Each row has a name. Each piece below is followed by the name of the row it came from, unless a question asks for something else. Each question is about the rows just above it.

[112 174  88  98 147  78] = (153)
[155 130 112 100 143 125] = (88)
[150 161 110 121 101 103] = (130)
[ 91 117  90 169  55 174] = (204)
[144 152  84 106 124  91] = (16)
[ 92 100 112 174  89 178] = (106)
[115 115 135 163 140 118] = (67)
[110  97 168 167 158 108] = (103)
which: [110  97 168 167 158 108] | (103)
Which row holds this, read backwards? [106  84 152] | (16)
Which row holds this, read backwards? [158 167 168  97 110] | (103)
which: [144 152  84 106 124  91] | (16)
Which row holds [ 89 174 112] read backwards? | (106)
Which row holds [100  92] read backwards? | (106)

[105 145  99 151 189 153  60] = (129)
[ 86 155 103 153 164  60 153] = (152)
[145 105  99 150 200 147  62] = (31)
[ 95 150 100 153 177 158  60] = (153)
The row with [ 86 155 103 153 164  60 153] is | (152)
Which row holds this, read backwards? [153 189 151  99 145] | (129)
Which row holds this, read backwards? [ 99 145 105] | (129)
which: [105 145  99 151 189 153  60] | (129)

[179 162 120 130 127 183 120 120 159 115 130 116 129 121 122 124] -> (153)
[106 133 136 129 125 112 155 108 145 134 126 121 119 123 129 112] -> (106)
[152 113  91 131 147 147 106 146 105 101 146 152 127 142 117 107] -> (16)
[119 123 100 120 139 113 126 145 155 108 121 119 134 134 112 100] -> (72)
[148 138 115 130 125 147 107 110 146 119 127 148 121 142 138 127] -> (129)
[113 121 144 116 100 116 114 149 150 174 125 130 124 135  99 171] -> (130)
[121 106 145 150 132 113 128 181  99 125 135 124 150 130 171 174] -> (152)
[152 113  91 131 147 147 106 146 105 101 146 152 127 142 120 153] -> (31)
[145 123 110 123 143 137 144 135 121 110 139 101 121 110  95 174] -> (88)
Which row holds [125  99] read backwards? | (152)
which: [145 123 110 123 143 137 144 135 121 110 139 101 121 110  95 174] | (88)
[119 121 126 134 145 108 155] is which row, read backwards? | (106)
Which row holds [119 123 100 120 139 113 126 145 155 108 121 119 134 134 112 100]? | (72)
Which row holds [174 171 130 150 124 135 125  99] read backwards? | (152)
which: [148 138 115 130 125 147 107 110 146 119 127 148 121 142 138 127] | (129)
[150 124 135] is which row, read backwards? | (152)

[123 130 132 151 144 112 146 137 118 124 138 115 140 133 130 124 140 119
 125 119 120 123 151 122 116 111] : (204)
[124 116 119 128 132 116 126 123 128 125 137 116  91 137 127 108 130 123
 136 125 128 135 116 128 126 133] : (106)
[140 145  52 120 132 121 130 140 125 130 135 107 127 128 140 133 144 115
 130 127 124 133 152 132 107 129] : (72)
[126 151 186 109 104 131 145 120 116 131 132 129 167 130 142 109 135 132
 126 140 133 115 146 135 122 128] : (129)
[127 138 132 134 123 144 141 129 131 145 122 137 143 124 109 126 140 134
 124 132 114 133 176 135 138 134] : (103)
[131 137 165 132 139 124 145 113 141 153 131 132 108 127 124 155 111 130
 130 135 110 137 124 129 123 138] : (16)
[126 151 186 109 104 131 145 120 116 131 132 129 167 123 122 108 106 125
 134 116 132 124 156 124 109 127] : (152)
The row with [124 116 119 128 132 116 126 123 128 125 137 116  91 137 127 108 130 123
 136 125 128 135 116 128 126 133] is | (106)
Which row holds [126 151 186 109 104 131 145 120 116 131 132 129 167 123 122 108 106 125
 134 116 132 124 156 124 109 127]? | (152)
[109 124 156 124 132 116 134 125] is which row, read backwards? | (152)
[132 131 153 141] is which row, read backwards? | (16)
[115 133 140 126 132 135 109 142 130 167] is which row, read backwards? | (129)
[127 137  91 116 137] is which row, read backwards? | (106)

[ 85  89 140 192  96  91 127 151 159 113 163 101 119] : (103)
[ 85 127  96 159 140  91 101 151 163 192 113  89 145] : (153)
[109 145 176 156 137 144 142 110 143 147 111 165 142] : (67)
[127 127 140 159  96 151 101  91 163 119 102  67 156] : (72)
[101 163 113 159 151 127  91  96 192 140  89  85] is which row, read backwards? | (103)
Which row holds [156  67 102 119 163  91 101 151  96 159 140 127] read backwards? | (72)
[ 85 127  96 159 140  91 101 151 163 192 113  89 145] is in which row? | (153)
Which row holds this, read backwards? [163 151 101  91 140 159  96 127] | (153)

[161 120  80 111 150]  (130)
[161 120  80 168 150]  (67)
[161 120 121 136 145]  (204)
[148 145  80 165 144]  (106)
which: [161 120  80 111 150] | (130)
Which row holds [150 168] read backwards? | (67)
which: [148 145  80 165 144] | (106)

[ 80 139  97  86  87 128 165 160] : (204)
[122 196 144 106 154 137 133  65] : (72)
[ 72 154  93  77  88 116 180 163] : (31)
[ 84 167  87  96  64 137 142 147] : (129)
[ 94 174 118 108 171 167 140  71] : (152)
[ 81 158  82 118  75 157 142 125] : (88)
[116  82 142 158 118 157  75  81] : (67)
[ 90 159  90  99  72 131 153 157] : (153)
[ 97 186 120 113 165 170 139  65] : (130)
[132 158 135 103 128 122 126  91] : (106)
[111 130  89 115 147 114 109 127] : (16)
[ 76 152  87 166  96 183 148  70] : (103)
which: [ 97 186 120 113 165 170 139  65] | (130)
[ 94 174 118 108 171 167 140  71] is in which row? | (152)
which: [ 84 167  87  96  64 137 142 147] | (129)
which: [122 196 144 106 154 137 133  65] | (72)
[142 157  75 118  82 158] is which row, read backwards? | (88)
Which row holds [111 130  89 115 147 114 109 127]? | (16)

[ 97  81 115 141 136 161 147  64 179 167 164 185]  (31)
[ 97  81 115 141 136 161 147 120 179 167 164 185]  (106)
[111 119  95 123 117 123 113 148 146 133 143 110]  (67)
[124 117 123 113 148 146 147 114  96  81 111 186]  (72)
Which row holds this, read backwards? [146 148 113 123 117 123] | (67)
Which row holds [147 146] read backwards? | (72)
which: [ 97  81 115 141 136 161 147 120 179 167 164 185] | (106)
Which row holds this, read backwards? [ 64 147 161] | (31)

[119 114 106  74 146 113 143 134 105 154 121 100 132 122 175 129 141 114
  97 138 123 100 125 128 144 133 164] = (130)
[119 114 106 114 146 131 107 134  81 154 121 100 132 122 175 129 141 114
 128 138  90 124 125 128 144 133 175] = (67)
[148 114 106 114 123 131 127 134 157 126  94 100 132 122 159 129 141 154
 128 138 123 124 125 128 144 133 175] = (153)
[119 114 100 114 143 131 127 134 105 154 120 100 148 105 170 129 100 114
 128 138 123 124 125 128 144 133 178] = (103)
[162 114 113 114 146 144 127 134 105 151 121 100 132 122 116 129 141 114
 144 124 123 157 125 128 144 142 131] = (129)
[119 114 106  97 146 131 127 134  95 154 121 100 132 122 175 129 141 114
 128 138 123 172 125 104 144 133 175] = (204)
[119 114 106  97 146 131 127 134  95 154 121 100 132 122 175 129 141 114
 128 138 123 124 130 128 144 133 175] = (106)
[107 135  81 114 146 131 127 134 105 154 121 100 132 122 175 129 141 114
  91 138 123  93 125 128 144 133 175] = (88)
[119 114 100 114 143 131 127 134 105 154 120 100 148 105 170 129 100 114
 128 138 123 124 125 137 144 133 175] = (16)
[119 114 120 114 146 131 127 134 105 154 185 100 106 122 175 129 141 114
 128 138 123 124 125 128 144 133 110] = (31)
Which row holds [119 114 106  74 146 113 143 134 105 154 121 100 132 122 175 129 141 114
  97 138 123 100 125 128 144 133 164]? | (130)
Which row holds this, read backwards? [ 81 134 107] | (67)
which: [148 114 106 114 123 131 127 134 157 126  94 100 132 122 159 129 141 154
 128 138 123 124 125 128 144 133 175] | (153)
[119 114 106  97 146 131 127 134  95 154 121 100 132 122 175 129 141 114
 128 138 123 172 125 104 144 133 175] is in which row? | (204)

[124  77 124 103 164  76] = (106)
[ 97 101 124 124 144  82] = (153)
[155 129 175  84 136  74] = (130)
[107  78 137 176 157 173] = (16)
[117 124 124 101 180 109] = (204)
[153 103 164  77  76 124] = (67)
Which row holds [124  76  77 164 103] read backwards? | (67)
Where do [117 124 124 101 180 109] appear? | (204)
Which row holds [180 101 124 124 117] read backwards? | (204)

[130 138 121 129 113 131 172] : (103)
[129 113 130 130 113 124 136] : (67)
[117 128 121 110 149 131 172] : (204)
Which row holds this, read backwards? [121 138 130] | (103)
which: [130 138 121 129 113 131 172] | (103)
which: [117 128 121 110 149 131 172] | (204)
[172 131 113 129 121] is which row, read backwards? | (103)
[113 130 130 113 129] is which row, read backwards? | (67)
[131 113 129] is which row, read backwards? | (103)

[129 170  63 152 133 150 106 133 136 124  95 145 119  78] -> (130)
[131 162  93 144 126 134 125 132 129 118 124 123 135 118] -> (129)
[143 151 126 140 161 141 117 137 102 117 138 116 113 122] -> (103)
[129 151  95 115 128 132 135 128 128 139 121 122 128 111] -> (152)
[127 135  94 134 149 127 117 116 143 149 101 144 109  85] -> (88)
[135 123 173 123 129 128 132 146 131 116 108 148 139 130] -> (16)
[156 134 138 115 137 101 144 131 138 134 130 121 136 140] -> (72)
[146 143 128 119 143 132 124 142 126 123 110 142 130 118] -> (204)
[142 143 126 150 132 129 118 142 134 112 119 137 141 125] -> (31)
[130 142 130 123 139 147 131 146 120 120 115 134 129 110] -> (67)
[126 146 130 127 134 138 137 141 111 122 138 106 128 134] -> (153)
[131 128 146 129 123 132 135 173 123 116 113 133 138 108] -> (106)
Which row holds [134 127] read backwards? | (153)
[130 142 130 123 139 147 131 146 120 120 115 134 129 110] is in which row? | (67)
[116 131 146 132 128 129 123 173 123 135] is which row, read backwards? | (16)

